m =
[-12.3 -18.8 -0.3 12.7 40.3 -16.3 9.8 -13.8 -9.0 37.3 8.3 19.6]
[-29.2 -8.2 18.1 -32.2 23.9 3.2 -3.8 -4.1 42.8 16.0 28.4 9.0]
[-4.2 -4.9 -7.2 -23.4 1.1 -10.3 -11.4 3.3 36.1 13.1 12.2 -4.0]
[-28.4 -23.5 25.8 -31.0 24.2 -16.0 2.7 6.4 42.5 21.3 11.0 27.4]
[5.0 2.7 -5.7 -16.9 17.4 -11.0 -0.5 -2.4 27.0 6.7 8.0 -3.1]
[-30.9 -22.7 24.5 7.9 36.8 -4.9 9.8 9.0 20.2 3.2 2.7 29.8]
[11.8 -9.8 -1.8 -28.4 -24.3 -14.6 -5.0 28.0 37.6 9.2 3.9 -3.6]
[-32.3 -19.1 27.7 -18.0 38.5 7.4 3.5 0.4 38.7 27.3 7.8 34.3]
[-34.1 -14.6 23.0 -18.9 57.0 17.5 21.2 -12.0 22.2 12.8 31.5 32.2]
[-11.5 -8.1 -7.5 9.6 38.6 13.6 35.8 -10.8 -10.2 -3.2 3.3 28.9]
[-20.1 51.3 -10.2 8.2 35.5 20.3 35.9 -5.0 -7.1 -5.1 7.7 14.4]
[-14.2 -25.7 21.0 -21.1 25.9 -15.5 -1.2 17.6 30.6 23.1 2.5 23.3]
The first entry of the smallest entry's row -> -34.1
Read off the entry in the top-left corner.
A: -12.3
The entry just right of 8.3: 19.6
Read off the top entry of the column that holds the largest entry.
A: 40.3
The entry just left of the largest entry: -18.9
Read off the bottom entry of the column that holds the largest entry.
A: 25.9
The entry directly below the largest entry is 38.6
The largest entry in the last row: 30.6
The last entry, reading row by row: 23.3
Read off the third smallest entry.
A: -32.2
Read off the largest entry in the last column.
A: 34.3
Read off the maximum.
A: 57.0
Read off the entry directly above 25.9.
A: 35.5
The last entry in the row that holds the largest entry -> 32.2
The entry directly below -2.4: 9.0
The entry directly above 13.6 -> 17.5
Read off the entry just right of -13.8.
A: -9.0
Read off the smallest entry in the last column.
A: -4.0
Read off the 5th entry from the end, reading row by row.
A: 17.6
Read off the entry just right of the smallest entry.
A: -14.6
Read off the largest entry in the first column.
A: 11.8
Read off the bottom-left entry.
A: -14.2
Read off the entry directly above 7.4.
A: -14.6
Read off the second smallest entry.
A: -32.3
Read off the second entry on the diagonal from the top-right corner.
A: 28.4
The 2nd entry on the main diagonal: -8.2
The entry directly below the smallest entry -> -11.5
Read off the 3rd largest entry.
A: 42.8
Read off the entry directly above the largest entry.
A: 38.5
The entry directly above 11.0 is 12.2

a =
[[84 56 65 29 59 26 24 47 66 84 80 66 75 83 53]
 [66 44 56 41 66 46 45 27 65 47 91 44 88 57 81]]
The entry just right of the largest entry: 44
The first entry in reading order -> 84
The smallest entry in the first row -> 24
Give the largest entry in the last row.
A: 91
Give the last entry in the row that holds the largest entry.
A: 81
The entry directly above 27: 47
The bottom-left entry: 66
Give the last entry of the smallest entry's row.
A: 53
The bottom entry of the column that holds the smallest entry: 45
The entry just left of 53: 83
